Below are the code and all the weights of a small trained network. Each question names an input and a class and asks about switching units off, where a switched-off unit gives its printed mean instead of its output.

import numpy as np


def w(rows, s, z=0):
    codes = np.array(rows[::2]) - 128.0
    scale = np.full(codes.shape[1], s)
    scale[-1] = z or s
    return codes * scale


def norm(h):
    return h / np.sqrt((h * h).mean(-1, keepdims=True) + 1e-5)


def f(y):
    return y / 2 * (1 + np.tanh(0.7978845608 * (y + 0.044715 * y**3)))


def log_softmax(a):
    a = a - a.max(-1, keepdims=True)
    return a - np.log(np.exp(a).sum(-1, keepdims=True))


def net(x, mask):
    res = np.array(x, float).reshape(1, 6) / 4 @ E
    u = 0
    for l in range(2):
        y = f(norm(res) @ A[l][:, :-1].T + A[l][:, -1])
        res = res + np.where(mask[u : u + 10], y, B[l][:, -1]) @ B[l][:, :-1]
        u += 10
    return log_softmax(norm(res)[-1] @ U[:, :-1].T + U[:, -1])


A, B = {}, {}
E = w([
[128,126,122,145,127,124,125,115,138],'x0',
[134,220,195,88,133,60,25,21,49],'x1',
[126,54,161,7,114,80,251,10,198],'x2',
[125,129,133,128,131,127,132,132,126],'x3',
[36,176,97,150,75,222,194,65,43],'x4',
[40,36,4,131,187,7,128,128,42],'x5',
],0.0036)
A[0] = w([
[31,30,74,110,122,67,80,160,44,62],'L0N1',
[136,180,95,244,165,160,39,218,78,34],'L0N2',
[180,119,125,74,143,37,31,205,238,18],'L0N3',
[184,124,137,117,119,6,76,205,204,24],'L0N4',
[176,122,138,105,135,14,54,216,214,2],'L0N5',
[148,56,91,191,117,172,241,254,151,67],'L0N6',
[228,131,120,103,159,21,71,203,193,43],'L0N7',
[23,200,72,144,50,213,177,95,37,50],'L0N8',
[157,216,161,110,137,60,65,54,32,71],'L0N9',
[117,197,77,217,190,199,20,222,83,28],'L0N10',
],0.0037,0.0039)
B[0] = w([
[207,222,98,169,167,117,155,147,168,199],'L0N1',
[116,105,178,107,31,54,167,160,115,232],'L0N2',
[147,63,181,183,163,188,154,95,54,173],'L0N3',
[130,91,168,143,164,175,144,91,66,149],'L0N4',
[145,60,164,153,175,166,137,91,77,152],'L0N5',
[33,111,78,53,153,183,2,115,177,239],'L0N6',
[130,77,172,175,162,181,142,88,83,182],'L0N7',
[196,17,211,179,210,179,122,96,65,249],'L0N8',
[51,66,72,94,117,187,60,138,205,218],'L0N9',
[129,111,186,139,6,38,149,177,106,246],'L0N10',
],0.0059,0.002)
A[1] = w([
[74,136,75,149,188,31,116,112,71,100],'L1N1',
[47,144,128,169,108,233,195,65,17,2],'L1N2',
[198,245,201,148,101,200,142,134,185,77],'L1N3',
[181,182,185,128,75,194,124,137,182,84],'L1N4',
[135,85,114,107,158,86,136,157,141,122],'L1N5',
[121,115,148,35,87,51,232,75,180,29],'L1N6',
[135,82,94,151,146,161,163,251,176,192],'L1N7',
[117,71,135,60,163,139,204,32,166,122],'L1N8',
[113,123,44,163,179,43,165,122,81,78],'L1N9',
[116,189,173,78,139,73,2,40,77,30],'L1N10',
],0.0051,0.0027)
B[1] = w([
[174,175,138,108,131,166,198,129,186,191],'L1N1',
[210,21,229,129,208,102,103,113,152,188],'L1N2',
[138,151,48,113,214,62,203,126,113,206],'L1N3',
[144,134,47,118,178,68,184,101,109,198],'L1N4',
[144,176,172,129,117,192,127,102,122,140],'L1N5',
[106,175,147,222,41,89,51,235,50,191],'L1N6',
[84,159,161,77,98,124,96,3,118,220],'L1N7',
[125,153,148,206,73,114,49,209,64,252],'L1N8',
[213,204,154,77,162,148,186,98,165,174],'L1N9',
[33,43,65,93,112,246,131,144,216,189],'L1N10',
],0.0058,0.0035)
U = w([
[115,162,174,182,2,56,83,204,61,171],'0',
[189,11,215,163,220,188,130,63,82,206],'1',
[11,105,55,48,113,226,55,99,234,106],'2',
[198,251,48,94,204,81,233,106,153,1],'3',
],0.0098,0.00097)

Each question gives the input, the list of numbers given to net, and the class t.
The units are the neurons (one row each of A and B). Each row of codes is followed by its name. A weight is (code - 128) times the scale printed after its matrix; where a second scale follows, it is the last column's (A, B and U).
mask holds one flag per neuron, layer by layer. A switched-off neuron (its flag False) gives its mean, the last column of its row in B, instead of its output. The means were averaged over made-up inputs and are rounded, as every weight is.
A unit's drop is (log p(t) with every unit on - log p(t) with that unit switched off) / (log p(t) with every unit on - log p(t) with every unit switched off).
The circuit of an input: a set's keep is (log p(t) with only the set's units on - log p(t) with every unit switched off) / (log p(t) with every unit on - log p(t) with every unit switched off). Starting from the 12 units with the biggest drops (on a tie, the unit counted first), units are removed one at a time, each time the one whose removal leaves the highest keep (on an exact tie, the one counted first), for as long as the keep stays at least 0.8.
circuit, biggest first: the units of the circuit, biggest drop first
unit that matters most: the unit with the biggest drop
k most important neurons: the k neurons with the biggest drops, biggest first
top k neurons in layer l: the k neurons of layer l with the biggest drops, biggest first
drop when u is switched off: that unit's drop, to one decimal
input [-1,8,6,0,5,-7], class 2: unit that matters most : L1N10
input [3,-5,8,-7,8,-7], class 0: circuit, biggest first : (L1N6, L1N8)
input [-4,4,2,6,3,5], class 3: 3 most important neurons : (L0N1, L0N6, L1N9)
input [-2,-6,2,5,-3,-6], class 2: 3 most important neurons : (L0N6, L0N1, L1N7)
input [3,-8,8,8,-2,1], class 0: 4 most important neurons : (L1N6, L1N8, L0N9, L1N10)
input [3,6,5,-8,0,1], class 2: 2 most important neurons : (L1N10, L0N9)
input [6,-6,3,2,-6,-8], class 3: top 2 neurons in layer 1 : (L1N3, L1N4)
input [1,2,-3,5,-7,7], class 1: 4 most important neurons : (L0N7, L0N3, L0N5, L0N4)
input [5,8,-7,-7,6,1], class 2: 4 most important neurons : (L1N10, L0N9, L1N8, L1N6)
input [7,-7,3,0,-6,-8], class 3: 4 most important neurons : (L1N3, L1N4, L0N9, L0N8)
input [-2,3,3,6,-3,3], class 0: 4 most important neurons : (L1N8, L0N6, L0N8, L1N2)
input [5,6,-1,-1,7,3], class 1: 2 most important neurons : (L0N8, L1N2)
input [0,6,-6,-3,-3,-8], class 3: top 4 neurons in layer 1 : (L1N3, L1N4, L1N8, L1N6)
input [8,3,5,-4,-3,-4], class 0: circuit, biggest first : (L1N6)
input [7,-8,8,-6,-4,-1], class 0: 4 most important neurons : (L1N6, L1N8, L0N9, L1N10)
input [-8,-3,5,-7,5,-5], class 0: 3 most important neurons : (L1N8, L1N6, L0N1)
input [-8,-8,-6,-3,4,4], class 2: 2 most important neurons : (L0N6, L1N8)
input [5,8,6,-1,-7,3], class 2: top 2 neurons in layer 1 : (L1N10, L1N2)
input [5,6,5,8,-3,8], class 3: top 2 neurons in layer 0 : (L0N6, L0N1)
input [6,8,-7,3,-3,-4], class 2: circuit, biggest first : (L1N10)
input [-4,-4,7,-8,4,-6], class 0: drop when L1N6 is switched off : 0.7
input [1,-3,5,3,3,5], class 0: drop when L1N3 is switched off : 0.1
input [6,-6,-3,-3,-2,-4], class 2: drop when L0N6 is switched off : 0.7
